Below is a small trained network, with its code and all its weights. Each question gives an input and a target symbol and asks what happens when units are switched off, that is, made to give their printed mean instead of their output.

import numpy as np


def w(rows, s, z=0):
    codes = np.array(rows[::2]) - 128.0
    scale = np.full(codes.shape[1], s)
    scale[-1] = z or s
    return codes * scale


def norm(h):
    return h / np.sqrt((h * h).mean(-1, keepdims=True) + 1e-5)


def f(y):
    return y / 2 * (1 + np.tanh(0.7978845608 * (y + 0.044715 * y**3)))


def softmax(a):
    e = np.exp(a - a.max(-1, keepdims=True))
    return e / e.sum(-1, keepdims=True)


def log_softmax(a):
    a = a - a.max(-1, keepdims=True)
    return a - np.log(np.exp(a).sum(-1, keepdims=True))


def net(x, mask):
    ids = ['αβδεηθσφω'.index(c) for c in x.split()]
    T = len(ids)
    res = E[ids] + P[:T]
    u = 0
    for l in range(3):
        q, k, v = (norm(res) @ M[l].T for M in (Q, K, V))
        z = softmax(np.where(np.tri(T) > 0, q @ k.T / 2**0.5, -1e9)) @ v
        res = res + np.where(mask[u], z, O[l][:, -1]) @ O[l][:, :-1]
        u += 1
        y = f(norm(res) @ A[l][:, :-1].T + A[l][:, -1])
        res = res + np.where(mask[u : u + 8], y, B[l][:, -1]) @ B[l][:, :-1]
        u += 8
    return log_softmax(norm(res)[-1] @ U[:, :-1].T + U[:, -1])


Q, K, V, O, A, B = {}, {}, {}, {}, {}, {}
E = w([
[170,109,85,113,170,205],'α',
[203,122,69,133,194,130],'β',
[116,146,177,182,229,41],'δ',
[211,78,142,137,23,156],'ε',
[159,113,68,76,82,133],'η',
[74,77,147,110,145,103],'θ',
[172,20,106,203,146,139],'σ',
[113,250,122,146,143,120],'φ',
[175,87,3,90,211,116],'ω',
],0.019)
P = w([
[171,169,254,52,211,36],'0',
[171,176,149,197,158,143],'1',
[132,157,130,198,150,171],'2',
[144,181,123,199,119,117],'3',
[112,193,90,188,106,103],'4',
[91,171,78,214,114,96],'5',
[82,182,70,222,106,60],'6',
],0.0084)
Q[0] = w([
[128,132,248,182,77,206],'L0H0',
[81,93,151,91,31,68],'L0H0',
],0.012)
K[0] = w([
[2,190,163,239,105,93],'L0H0',
[124,113,89,252,21,147],'L0H0',
],0.0094)
V[0] = w([
[128,109,126,185,192,166],'L0H0',
[99,255,132,80,131,143],'L0H0',
],0.0079)
O[0] = w([
[171,86,104,149,134,144,255],'L0H0',
[105,253,137,133,161,80,11],'L0H0',
],0.0072,0.002)
A[0] = w([
[173,154,141,136,196,229,92],'L0N0',
[133,176,137,127,50,209,80],'L0N1',
[79,110,111,243,78,126,51],'L0N2',
[54,70,242,30,188,173,26],'L0N3',
[113,116,235,149,8,95,26],'L0N4',
[55,233,116,193,51,99,251],'L0N5',
[78,104,29,76,77,60,152],'L0N6',
[1,13,226,89,203,70,139],'L0N7',
],0.009,0.0021)
B[0] = w([
[101,134,164,215,138,106,253],'L0N0',
[217,171,142,197,123,67,150],'L0N1',
[124,225,63,148,147,183,202],'L0N2',
[114,152,158,59,27,162,151],'L0N3',
[131,138,4,157,141,48,148],'L0N4',
[174,199,75,169,115,186,222],'L0N5',
[167,138,109,155,124,233,203],'L0N6',
[169,32,98,162,17,193,242],'L0N7',
],0.011,0.0035)
Q[1] = w([
[89,61,147,200,253,120],'L1H0',
[175,118,141,189,167,157],'L1H0',
],0.025)
K[1] = w([
[161,120,253,68,165,64],'L1H0',
[126,126,116,35,147,146],'L1H0',
],0.024)
V[1] = w([
[160,107,8,66,96,66],'L1H0',
[68,130,185,179,7,74],'L1H0',
],0.022)
O[1] = w([
[245,125,124,38,69,5,186],'L1H0',
[105,110,21,118,88,102,2],'L1H0',
],0.015,0.014)
A[1] = w([
[148,109,172,34,114,54,212],'L1N0',
[56,97,106,59,103,109,2],'L1N1',
[94,146,93,122,84,86,140],'L1N2',
[137,108,68,82,160,119,48],'L1N3',
[74,129,161,64,8,187,40],'L1N4',
[98,76,113,97,120,55,67],'L1N5',
[63,123,71,116,122,95,86],'L1N6',
[79,90,208,66,125,86,130],'L1N7',
],0.018,0.0016)
B[1] = w([
[56,169,167,172,28,164,247],'L1N0',
[135,216,165,187,108,112,139],'L1N1',
[103,169,152,93,211,116,151],'L1N2',
[148,116,209,164,106,107,150],'L1N3',
[154,92,113,66,5,237,144],'L1N4',
[211,131,112,130,222,104,154],'L1N5',
[57,120,158,62,121,82,149],'L1N6',
[122,138,24,140,157,190,157],'L1N7',
],0.017,0.011)
Q[2] = w([
[253,146,98,125,61,147],'L2H0',
[115,181,171,93,147,225],'L2H0',
],0.021)
K[2] = w([
[131,189,174,129,8,175],'L2H0',
[84,253,219,78,218,106],'L2H0',
],0.016)
V[2] = w([
[86,36,113,190,1,78],'L2H0',
[97,78,123,213,117,53],'L2H0',
],0.011)
O[2] = w([
[118,66,153,247,139,145,170],'L2H0',
[182,127,160,128,158,107,5],'L2H0',
],0.012,0.0028)
A[2] = w([
[118,128,136,118,227,33,164],'L2N0',
[154,136,88,114,47,55,123],'L2N1',
[71,237,36,186,152,151,159],'L2N2',
[76,203,148,187,97,198,253],'L2N3',
[135,206,103,57,72,170,94],'L2N4',
[61,101,94,134,167,80,102],'L2N5',
[209,47,111,206,145,198,73],'L2N6',
[2,84,117,172,170,136,7],'L2N7',
],0.017,0.0038)
B[2] = w([
[132,66,48,123,143,205,157],'L2N0',
[69,114,106,64,209,184,191],'L2N1',
[234,248,86,193,120,103,191],'L2N2',
[142,65,42,61,122,152,251],'L2N3',
[118,66,142,193,86,135,189],'L2N4',
[28,107,126,139,123,71,147],'L2N5',
[236,65,160,173,123,108,186],'L2N6',
[69,117,235,114,47,43,172],'L2N7',
],0.018,0.014)
U = w([
[54,155,176,203,113,190,179],'α',
[147,122,162,66,191,204,127],'β',
[50,151,148,157,70,70,253],'δ',
[152,122,120,31,113,48,128],'ε',
[99,91,100,90,1,211,75],'η',
[88,72,67,128,163,116,166],'θ',
[196,40,149,205,117,126,67],'σ',
[167,226,64,163,87,154,105],'φ',
[146,202,249,113,48,135,94],'ω',
],0.0078,0.0025)

Each question gives the input, a string of symbols that net reads in full, and the target symbol t.
The units are the heads (2 rows each of Q, K, V and O) and the neurons (one row each of A and B). Each row of codes is followed by its name. A weight is (code - 128) times the scale printed after its matrix; where a second scale follows, it is the last column's (O, A, B and U).
mask holds one flag per unit, layer by layer, with each layer's heads first. A switched-off unit (its flag False) gives its mean, the last column of its rows in O or B, instead of its output. The means were averaged over made-up inputs and are rounded, as every weight is.
A unit's drop is (log p(t) with every unit on - log p(t) with that unit switched off) / (log p(t) with every unit on - log p(t) with every unit switched off).
The circuit of an input: a set's keep is (log p(t) with only the set's units on - log p(t) with every unit switched off) / (log p(t) with every unit on - log p(t) with every unit switched off). Starting from the 12 units with the biggest drops (on a tie, the unit counted first), units are removed one at a time, each time the one whose removal leaves the highest keep (on an exact tie, the one counted first), for as long as the keep stays at least 0.8.
circuit, biggest first: the units of the circuit, biggest drop first
most important unit: the unit with the biggest drop
k most important neurons: the k neurons with the biggest drops, biggest first
top k neurons in layer l: the k neurons of layer l with the biggest drops, biggest first
input α φ β, target α: circuit, biggest first -> (L1H0; L0N0)
input α α β ω ω ε, target ω: circuit, biggest first -> (L1H0; L1N0)
input ω η δ, target ω: circuit, biggest first -> (L1H0; L1N0)
input β α δ φ β β, target β: circuit, biggest first -> (L1H0; L2H0; L1N0; L0N0)
input α θ β σ θ ω ε, target ω: top 2 neurons in layer 1 -> (L1N0; L1N4)
input β β α ω, target β: circuit, biggest first -> (L1H0; L2H0; L1N0; L0N0)
input θ ε ω φ β δ, target θ: circuit, biggest first -> (L1H0; L0N3; L1N0)
input φ ε δ ε, target ε: 2 most important neurons -> (L0N4; L2N1)
input φ β θ φ ω, target φ: circuit, biggest first -> (L1H0; L2N2)
input θ φ ω β, target θ: top 2 neurons in layer 1 -> (L1N5; L1N6)
input δ ε σ, target δ: 2 most important neurons -> (L0N7; L2N7)
input η β φ β β, target η: 2 most important neurons -> (L1N0; L2N3)
input θ β α ω, target θ: most important unit -> L0N0
input ε σ β, target ε: most important neuron -> (L0N4)
input η α α α σ, target η: 2 most important neurons -> (L1N0; L0N0)
input δ σ ε α, target δ: 2 most important neurons -> (L0N7; L2N7)
input α β φ φ ω, target α: 2 most important neurons -> (L0N0; L2N7)
input φ β θ β δ, target φ: 2 most important neurons -> (L0N7; L2N2)
input ω ε α β ω β φ, target ω: 2 most important neurons -> (L0N6; L2N2)
input δ η η σ α, target δ: 3 most important neurons -> (L2N7; L0N7; L1N6)
